Here is a tiny trained network, its code and every weight. The questions are about switching its units off for an input and a class, where a switched-off unit gives its printed mean instead of its output.

import numpy as np


def w(rows, s, z=0):
    codes = np.array(rows[::2]) - 128.0
    scale = np.full(codes.shape[1], s)
    scale[-1] = z or s
    return codes * scale


def norm(h):
    return h / np.sqrt((h * h).mean(-1, keepdims=True) + 1e-5)


def f(y):
    return np.maximum(y, 0)


def log_softmax(a):
    a = a - a.max(-1, keepdims=True)
    return a - np.log(np.exp(a).sum(-1, keepdims=True))


def net(x, mask):
    res = np.array(x, float).reshape(1, 5) / 4 @ E
    u = 0
    for l in range(2):
        y = f(norm(res) @ A[l][:, :-1].T + A[l][:, -1])
        res = res + np.where(mask[u : u + 12], y, B[l][:, -1]) @ B[l][:, :-1]
        u += 12
    return log_softmax(norm(res)[-1] @ U[:, :-1].T + U[:, -1])


A, B = {}, {}
E = w([
[173,157,110,105,15],'x0',
[164,231,254,161,139],'x1',
[101,77,150,70,89],'x2',
[162,61,145,167,117],'x3',
[125,129,127,134,126],'x4',
],0.0074)
A[0] = w([
[96,203,97,141,173,187],'0.n0',
[194,159,247,87,69,88],'0.n1',
[221,124,74,254,139,86],'0.n2',
[213,151,106,140,62,158],'0.n3',
[190,6,199,216,85,73],'0.n4',
[93,170,132,44,69,64],'0.n5',
[56,106,151,118,224,72],'0.n6',
[107,100,47,92,130,174],'0.n7',
[58,19,247,51,63,3],'0.n8',
[146,144,77,144,66,66],'0.n9',
[100,153,199,69,135,79],'0.n10',
[151,89,153,159,139,100],'0.n11',
],0.009,0.0027)
B[0] = w([
[95,108,126,25,127,198],'0.n0',
[69,108,73,215,131,253],'0.n1',
[70,211,53,66,173,194],'0.n2',
[104,2,147,72,253,217],'0.n3',
[46,198,192,57,123,219],'0.n4',
[104,118,163,95,215,188],'0.n5',
[173,97,163,132,133,220],'0.n6',
[134,181,157,174,42,235],'0.n7',
[160,230,16,92,252,215],'0.n8',
[192,101,165,78,169,174],'0.n9',
[109,120,79,159,87,183],'0.n10',
[93,109,146,94,135,157],'0.n11',
],0.0085,0.0058)
A[1] = w([
[187,43,18,150,58,152],'1.n0',
[196,180,58,149,200,132],'1.n1',
[122,79,181,71,66,7],'1.n2',
[51,203,253,221,69,136],'1.n3',
[81,166,129,161,191,21],'1.n4',
[117,182,91,147,119,174],'1.n5',
[254,167,224,150,214,89],'1.n6',
[139,40,161,151,200,225],'1.n7',
[143,107,175,106,100,106],'1.n8',
[60,118,200,47,109,124],'1.n9',
[114,55,202,100,152,194],'1.n10',
[200,112,106,137,52,196],'1.n11',
],0.009,0.0016)
B[1] = w([
[81,135,48,229,83,186],'1.n0',
[176,121,48,62,196,203],'1.n1',
[120,76,161,192,231,148],'1.n2',
[95,87,15,165,61,220],'1.n3',
[160,75,119,109,51,253],'1.n4',
[65,109,165,69,138,179],'1.n5',
[164,68,50,139,99,175],'1.n6',
[222,40,181,109,59,224],'1.n7',
[82,105,141,150,61,134],'1.n8',
[109,178,204,124,58,244],'1.n9',
[154,96,128,72,2,210],'1.n10',
[98,24,94,82,132,142],'1.n11',
],0.0073,0.0056)
U = w([
[108,167,70,78,223,181],'0',
[95,106,34,250,58,177],'1',
[102,114,129,78,101,232],'2',
[211,40,144,78,107,115],'3',
[63,182,182,87,113,203],'4',
[127,147,215,169,142,24],'5',
[212,167,183,247,138,3],'6',
[163,199,173,233,114,26],'7',
],0.011,0.0047)

Each question gives the input, the list of numbers given to net, and the class t.
The units are the neurons (one row each of A and B). Each row of codes is followed by its name. A weight is (code - 128) times the scale printed after its matrix; where a second scale follows, it is the last column's (A, B and U).
mask holds one flag per neuron, layer by layer. A switched-off neuron (its flag False) gives its mean, the last column of its row in B, instead of its output. The means were averaged over made-up inputs and are rounded, as every weight is.
A unit's drop is (log p(t) with every unit on - log p(t) with that unit switched off) / (log p(t) with every unit on - log p(t) with every unit switched off).
The circuit of an input: a set's keep is (log p(t) with only the set's units on - log p(t) with every unit switched off) / (log p(t) with every unit on - log p(t) with every unit switched off). Starting from the 12 units with the biggest drops (on a tie, the unit counted first), units are removed one at a time, each time the one whose removal leaves the highest keep (on an exact tie, the one counted first), for as long as the keep stays at least 0.8.
circuit, biggest first: the units of the circuit, biggest drop first
unit that matters most: the unit with the biggest drop
k most important neurons: the k neurons with the biggest drops, biggest first
k most important neurons of layer l: the k neurons of layer l with the biggest drops, biggest first
input [-6,-2,-5,-6,7], class 2: circuit, biggest first -> 0.n0, 0.n8
input [7,7,2,6,6], class 1: unit that matters most -> 0.n1
input [8,-4,8,-7,6], class 0: 3 most important neurons of layer 1 -> 1.n7, 1.n4, 1.n10
input [-8,0,0,-7,-4], class 3: 2 most important neurons of layer 0 -> 0.n6, 0.n4
input [-6,3,-6,8,1], class 4: 2 most important neurons -> 0.n4, 0.n2
input [-7,7,-3,5,5], class 1: circuit, biggest first -> 1.n3, 1.n6
input [-6,-3,2,8,1], class 4: 3 most important neurons of layer 0 -> 0.n4, 0.n3, 0.n1
input [-6,8,-4,3,-2], class 1: circuit, biggest first -> 1.n3, 0.n8
input [-3,8,4,7,-3], class 1: circuit, biggest first -> 1.n3, 0.n1
input [-5,-3,2,-1,3], class 3: 3 most important neurons -> 0.n1, 0.n4, 0.n10
input [7,4,0,0,3], class 3: circuit, biggest first -> 0.n3, 0.n4
input [8,6,1,-3,-5], class 3: 2 most important neurons -> 0.n3, 0.n7
input [7,8,-5,-6,6], class 1: 2 most important neurons -> 0.n8, 1.n3
input [-2,5,-5,1,3], class 0: unit that matters most -> 0.n2
input [-2,7,-4,8,8], class 2: circuit, biggest first -> 0.n4, 0.n7
input [5,6,-5,5,5], class 1: 2 most important neurons of layer 1 -> 1.n3, 1.n4
input [8,6,7,-1,-6], class 3: circuit, biggest first -> 0.n3, 0.n2, 0.n4
input [-1,4,5,-4,5], class 0: 2 most important neurons -> 0.n8, 0.n7
input [-5,2,-1,2,2], class 3: 2 most important neurons of layer 0 -> 0.n6, 0.n7
input [4,-8,-1,-5,0], class 1: 2 most important neurons -> 1.n0, 0.n4
input [-7,-6,-3,0,5], class 3: circuit, biggest first -> 1.n7, 0.n6
input [-5,7,-1,-4,4], class 1: most important neuron of layer 0 -> 0.n3
